Below is a small trained network, with its code and all its weights. Each question gives an input and a target symbol and asks what happens when units are switched off, that is, made to give their printed mean instead of their output.

import numpy as np


def w(rows, s, z=0):
    codes = np.array(rows[::2]) - 128.0
    scale = np.full(codes.shape[1], s)
    scale[-1] = z or s
    return codes * scale


def norm(h):
    return h / np.sqrt((h * h).mean(-1, keepdims=True) + 1e-5)


def f(y):
    return np.maximum(y, 0)


def softmax(a):
    e = np.exp(a - a.max(-1, keepdims=True))
    return e / e.sum(-1, keepdims=True)


def log_softmax(a):
    a = a - a.max(-1, keepdims=True)
    return a - np.log(np.exp(a).sum(-1, keepdims=True))


def net(x, mask):
    ids = ['Ψβγηθλξπστφ'.index(c) for c in x.split()]
    T = len(ids)
    res = E[ids] + P[:T]
    r = norm(res)
    for j in range(3):
        rows = slice(4 * j, 4 * j + 4)
        q, k, v = (r @ M[0][rows].T for M in (Q, K, V))
        z = softmax(np.where(np.tri(T) > 0, q @ k.T / 4**0.5, -1e9)) @ v
        o = O[0][rows]
        res = res + np.where(mask[j], z, o[:, -1]) @ o[:, :-1]
    y = f(norm(res) @ A[0][:, :-1].T + A[0][:, -1])
    res = res + np.where(mask[3:11], y, B[0][:, -1]) @ B[0][:, :-1]
    return log_softmax(norm(res)[-1] @ U[:, :-1].T + U[:, -1])


Q, K, V, O, A, B = {}, {}, {}, {}, {}, {}
E = w([
[144,115,97,186],'Ψ',
[231,216,139,6],'β',
[226,113,94,118],'γ',
[100,102,135,79],'η',
[144,91,124,182],'θ',
[181,162,156,198],'λ',
[109,129,186,116],'ξ',
[113,107,177,144],'π',
[68,147,131,241],'σ',
[192,157,240,224],'τ',
[132,175,156,143],'φ',
],0.018)
P = w([
[86,179,2,143],'0',
[143,49,57,159],'1',
[161,58,82,108],'2',
[149,68,97,132],'3',
[154,55,118,133],'4',
[153,64,113,131],'5',
[150,57,131,137],'6',
[154,58,132,134],'7',
[152,62,129,131],'8',
[145,58,136,128],'9',
[147,59,135,128],'10',
[150,59,134,133],'11',
],0.0074)
Q[0] = w([
[38,119,119,112],'h1',
[160,177,196,248],'h1',
[145,167,91,142],'h1',
[92,191,152,50],'h1',
[68,110,77,118],'h2',
[99,38,109,166],'h2',
[127,174,81,86],'h2',
[58,114,199,133],'h2',
[149,185,125,87],'h3',
[113,70,135,110],'h3',
[100,2,154,150],'h3',
[87,106,169,173],'h3',
],0.0098)
K[0] = w([
[24,124,137,66],'h1',
[189,76,187,188],'h1',
[124,123,94,179],'h1',
[52,139,247,139],'h1',
[166,167,108,129],'h2',
[79,155,38,103],'h2',
[163,57,152,119],'h2',
[92,124,129,122],'h2',
[159,100,153,144],'h3',
[94,141,48,114],'h3',
[78,200,33,110],'h3',
[105,215,121,80],'h3',
],0.011)
V[0] = w([
[121,172,103,169],'h1',
[80,53,113,122],'h1',
[148,183,71,111],'h1',
[49,179,145,53],'h1',
[130,177,76,150],'h2',
[205,134,102,100],'h2',
[113,143,141,38],'h2',
[72,59,186,137],'h2',
[66,134,139,85],'h3',
[196,2,74,112],'h3',
[109,76,196,151],'h3',
[167,125,41,99],'h3',
],0.0088)
O[0] = w([
[171,109,186,41,150],'h1',
[9,104,149,172,94],'h1',
[182,63,152,121,125],'h1',
[157,29,107,141,2],'h1',
[75,119,171,101,162],'h2',
[120,97,41,189,133],'h2',
[189,153,123,198,61],'h2',
[168,129,148,93,94],'h2',
[156,242,116,84,79],'h3',
[182,26,182,92,83],'h3',
[91,137,161,88,105],'h3',
[150,174,255,148,128],'h3',
],0.0051,0.0074)
A[0] = w([
[128,196,90,84,64],'n1',
[89,58,158,108,157],'n2',
[181,166,131,163,126],'n3',
[142,162,82,146,117],'n4',
[140,183,205,117,178],'n5',
[182,157,154,74,71],'n6',
[121,84,48,255,254],'n7',
[175,100,145,76,36],'n8',
],0.0097,0.0016)
B[0] = w([
[117,135,1,98,201],'n1',
[113,51,92,23,175],'n2',
[185,99,90,203,198],'n3',
[121,10,42,160,170],'n4',
[144,143,104,203,251],'n5',
[101,247,192,118,191],'n6',
[103,160,212,41,254],'n7',
[10,67,202,188,160],'n8',
],0.0057,0.0053)
U = w([
[144,194,154,92,81],'Ψ',
[175,123,141,224,88],'β',
[238,52,129,147,254],'γ',
[182,150,189,245,65],'η',
[93,52,63,68,250],'θ',
[200,197,140,31,162],'λ',
[123,120,3,172,215],'ξ',
[122,153,128,97,81],'π',
[123,159,140,99,128],'σ',
[125,116,124,146,63],'τ',
[2,165,161,232,62],'φ',
],0.0089,0.0035)

Each question gives the input, a string of symbols that net reads in full, and the target symbol t.
The units are the heads (4 rows each of Q, K, V and O) and the neurons (one row each of A and B). Each row of codes is followed by its name. A weight is (code - 128) times the scale printed after its matrix; where a second scale follows, it is the last column's (O, A, B and U).
mask holds one flag per unit, heads first, then neurons. A switched-off unit (its flag False) gives its mean, the last column of its rows in O or B, instead of its output. The means were averaged over made-up inputs and are rounded, as every weight is.
A unit's drop is (log p(t) with every unit on - log p(t) with that unit switched off) / (log p(t) with every unit on - log p(t) with every unit switched off).
The circuit of an input: a set's keep is (log p(t) with only the set's units on - log p(t) with every unit switched off) / (log p(t) with every unit on - log p(t) with every unit switched off). Starting from all 11 units, units are removed one at a time, each time the one whose removal leaves the highest keep (on an exact tie, the one counted first), for as long as the keep stays at least 0.8.
circuit, biggest first: the units of the circuit, biggest drop first
unit that matters most: the unit with the biggest drop
top k neurons: the k neurons with the biggest drops, biggest first
heads that matter: for each layer, one digit per head in row order, 1 if its drop is at least 0.15 and else 0, layers parted by /
drop when u is switched off: that unit's drop, to one decimal
input φ σ φ π γ θ φ η γ θ φ ξ, target φ: heads that matter : 101
input ξ φ φ λ θ, target ξ: heads that matter : 001
input φ Ψ γ Ψ γ φ, target η: circuit, biggest first : (h3 n7)
input φ λ θ Ψ, target φ: unit that matters most : n7
input η η φ σ θ τ σ σ π, target η: top 2 neurons : (n5 n7)
input φ η θ, target φ: heads that matter : 001
input φ θ γ φ φ, target ξ: circuit, biggest first : (h3 n7 n6)
input φ φ τ θ γ ξ, target φ: circuit, biggest first : (h3 h1)
input η φ θ ξ, target η: heads that matter : 011
input θ φ τ λ θ φ θ, target θ: heads that matter : 010
input φ γ φ φ, target ξ: top 2 neurons : (n4 n1)
input ξ λ θ φ φ η π τ λ θ, target ξ: drop when h2 is switched off : 0.2
input η φ Ψ π, target η: drop when n2 is switched off : 0.0
input γ φ π, target γ: circuit, biggest first : (h3)
input η η σ φ φ τ θ, target η: drop when h2 is switched off : 0.2
